Below is a small trained network, with its code and all its weights. Each question gives an input and a class and asks what happens when units are switched off, that is, made to give their printed mean instead of their output.

import numpy as np


def w(rows, s, z=0):
    codes = np.array(rows[::2]) - 128.0
    scale = np.full(codes.shape[1], s)
    scale[-1] = z or s
    return codes * scale


def f(y):
    return y / 2 * (1 + np.tanh(0.7978845608 * (y + 0.044715 * y**3)))


def log_softmax(a):
    a = a - a.max(-1, keepdims=True)
    return a - np.log(np.exp(a).sum(-1, keepdims=True))


def net(x, mask):
    res = np.array(x, float).reshape(1, 8) / 4 @ E
    y = f(res @ A[0][:, :-1].T + A[0][:, -1])
    res = res + np.where(mask, y, B[0][:, -1]) @ B[0][:, :-1]
    return log_softmax(res[-1] @ U[:, :-1].T + U[:, -1])


A, B = {}, {}
E = w([
[106,151,194,110,107,30,189,101,173,142],'x0',
[84,142,74,119,151,138,170,198,139,57],'x1',
[91,19,80,161,171,133,101,83,136,165],'x2',
[205,210,223,196,162,119,89,130,114,78],'x3',
[141,145,125,160,82,96,145,183,170,138],'x4',
[136,105,61,217,50,105,114,67,53,124],'x5',
[125,138,136,149,145,132,181,3,182,156],'x6',
[144,159,167,123,148,156,121,165,157,130],'x7',
],0.012)
A[0] = w([
[110,134,94,126,90,134,199,180,101,109,139],'neuron 0',
[107,57,68,112,182,185,107,185,117,141,221],'neuron 1',
[130,98,110,122,143,213,16,198,143,110,184],'neuron 2',
[167,123,125,202,69,50,87,80,66,141,214],'neuron 3',
[146,197,151,92,114,255,62,240,137,84,160],'neuron 4',
[145,118,101,124,96,179,105,72,49,144,174],'neuron 5',
[164,109,184,225,181,105,128,56,132,117,178],'neuron 6',
[162,134,190,121,77,17,162,142,163,168,180],'neuron 7',
[71,117,36,143,115,120,193,220,114,115,212],'neuron 8',
[71,91,78,98,85,113,142,180,190,81,119],'neuron 9',
[245,247,203,187,130,170,111,132,130,87,221],'neuron 10',
[69,96,151,57,217,180,203,53,225,145,214],'neuron 11',
[38,160,76,92,68,86,168,175,174,138,255],'neuron 12',
[246,212,163,239,152,65,159,152,194,94,112],'neuron 13',
],0.0094,0.0029)
B[0] = w([
[132,125,62,117,100,70,122,190,118,103,164],'neuron 0',
[1,25,206,140,212,142,57,119,51,128,198],'neuron 1',
[134,82,210,142,229,184,2,127,88,155,194],'neuron 2',
[173,72,91,149,12,216,165,86,155,75,217],'neuron 3',
[220,108,144,79,234,154,180,188,86,165,222],'neuron 4',
[170,59,106,165,111,138,145,64,81,111,187],'neuron 5',
[81,173,65,132,98,184,96,88,210,121,204],'neuron 6',
[114,83,189,198,50,123,167,188,159,219,208],'neuron 7',
[76,157,103,121,154,119,146,194,54,30,197],'neuron 8',
[124,97,134,58,132,68,185,215,39,60,179],'neuron 9',
[191,226,62,132,147,159,122,167,150,177,254],'neuron 10',
[69,151,105,103,251,52,180,26,176,189,229],'neuron 11',
[89,111,140,83,106,40,134,155,98,103,201],'neuron 12',
[133,228,83,51,45,140,55,182,164,156,233],'neuron 13',
],0.0087,0.019)
U = w([
[243,175,116,105,199,176,135,171,123,149,57],'0',
[95,159,125,116,206,99,183,22,172,170,254],'1',
[118,200,107,145,75,165,81,131,186,129,111],'2',
[100,116,116,100,148,73,162,174,93,36,106],'3',
[178,101,82,194,92,183,136,45,107,85,160],'4',
[124,107,249,130,78,77,163,164,176,194,145],'5',
[92,89,168,149,196,192,36,124,107,133,36],'6',
],0.011,0.0018)

Each question gives the input, the list of numbers given to net, and the class t.
The units are the neurons (one row each of A and B). Each row of codes is followed by its name. A weight is (code - 128) times the scale printed after its matrix; where a second scale follows, it is the last column's (A, B and U).
mask holds one flag per neuron, in row order. A switched-off neuron (its flag False) gives its mean, the last column of its row in B, instead of its output. The means were averaged over made-up inputs and are rounded, as every weight is.
A unit's drop is (log p(t) with every unit on - log p(t) with that unit switched off) / (log p(t) with every unit on - log p(t) with every unit switched off).
The circuit of an input: a set's keep is (log p(t) with only the set's units on - log p(t) with every unit switched off) / (log p(t) with every unit on - log p(t) with every unit switched off). Starting from the 12 units with the biggest drops (on a tie, the unit counted first), units are removed one at a time, each time the one whose removal leaves the highest keep (on an exact tie, the one counted first), for as long as the keep stays at least 0.8.
circuit, biggest first: the units of the circuit, biggest drop first
top k neurons: the k neurons with the biggest drops, biggest first
drop when u is switched off: that unit's drop, to one decimal
input [8,-7,8,-3,5,-6,0,2], class 1: circuit, biggest first : [neuron 11]
input [4,-8,0,-2,6,-1,7,0], class 5: top 3 neurons : [neuron 7; neuron 10; neuron 5]
input [-7,7,-8,-2,6,0,-6,2], class 3: top 2 neurons : [neuron 8; neuron 9]
input [4,-1,0,-7,-6,-8,-5,2], class 1: top 4 neurons : [neuron 11; neuron 13; neuron 3; neuron 0]
input [-6,1,-3,-6,-4,-5,4,7], class 6: top 2 neurons : [neuron 1; neuron 2]
input [1,-3,-3,1,3,-5,-5,-8], class 5: top 2 neurons : [neuron 7; neuron 10]
input [0,-2,-2,-5,8,6,3,3], class 3: top 3 neurons : [neuron 12; neuron 8; neuron 6]
input [-4,-3,-3,-1,-4,6,-4,4], class 4: top 2 neurons : [neuron 5; neuron 3]
input [4,-2,2,6,-5,8,6,4], class 2: top 3 neurons : [neuron 13; neuron 6; neuron 10]
input [7,-3,-6,-2,-4,-7,-8,2], class 5: top 2 neurons : [neuron 7; neuron 12]
input [-6,6,1,-1,4,-3,2,-1], class 3: top 3 neurons : [neuron 9; neuron 8; neuron 0]
input [-2,1,1,1,-4,-4,-7,8], class 6: drop when neuron 2 is switched off : 2.0
input [5,-2,-3,0,-3,2,-1,0], class 5: drop when neuron 1 is switched off : -0.1
input [-4,3,-2,1,-1,0,-6,0], class 6: circuit, biggest first : [neuron 2]
input [-1,4,-8,-5,0,-1,-3,6], class 3: drop when neuron 8 is switched off : 0.0
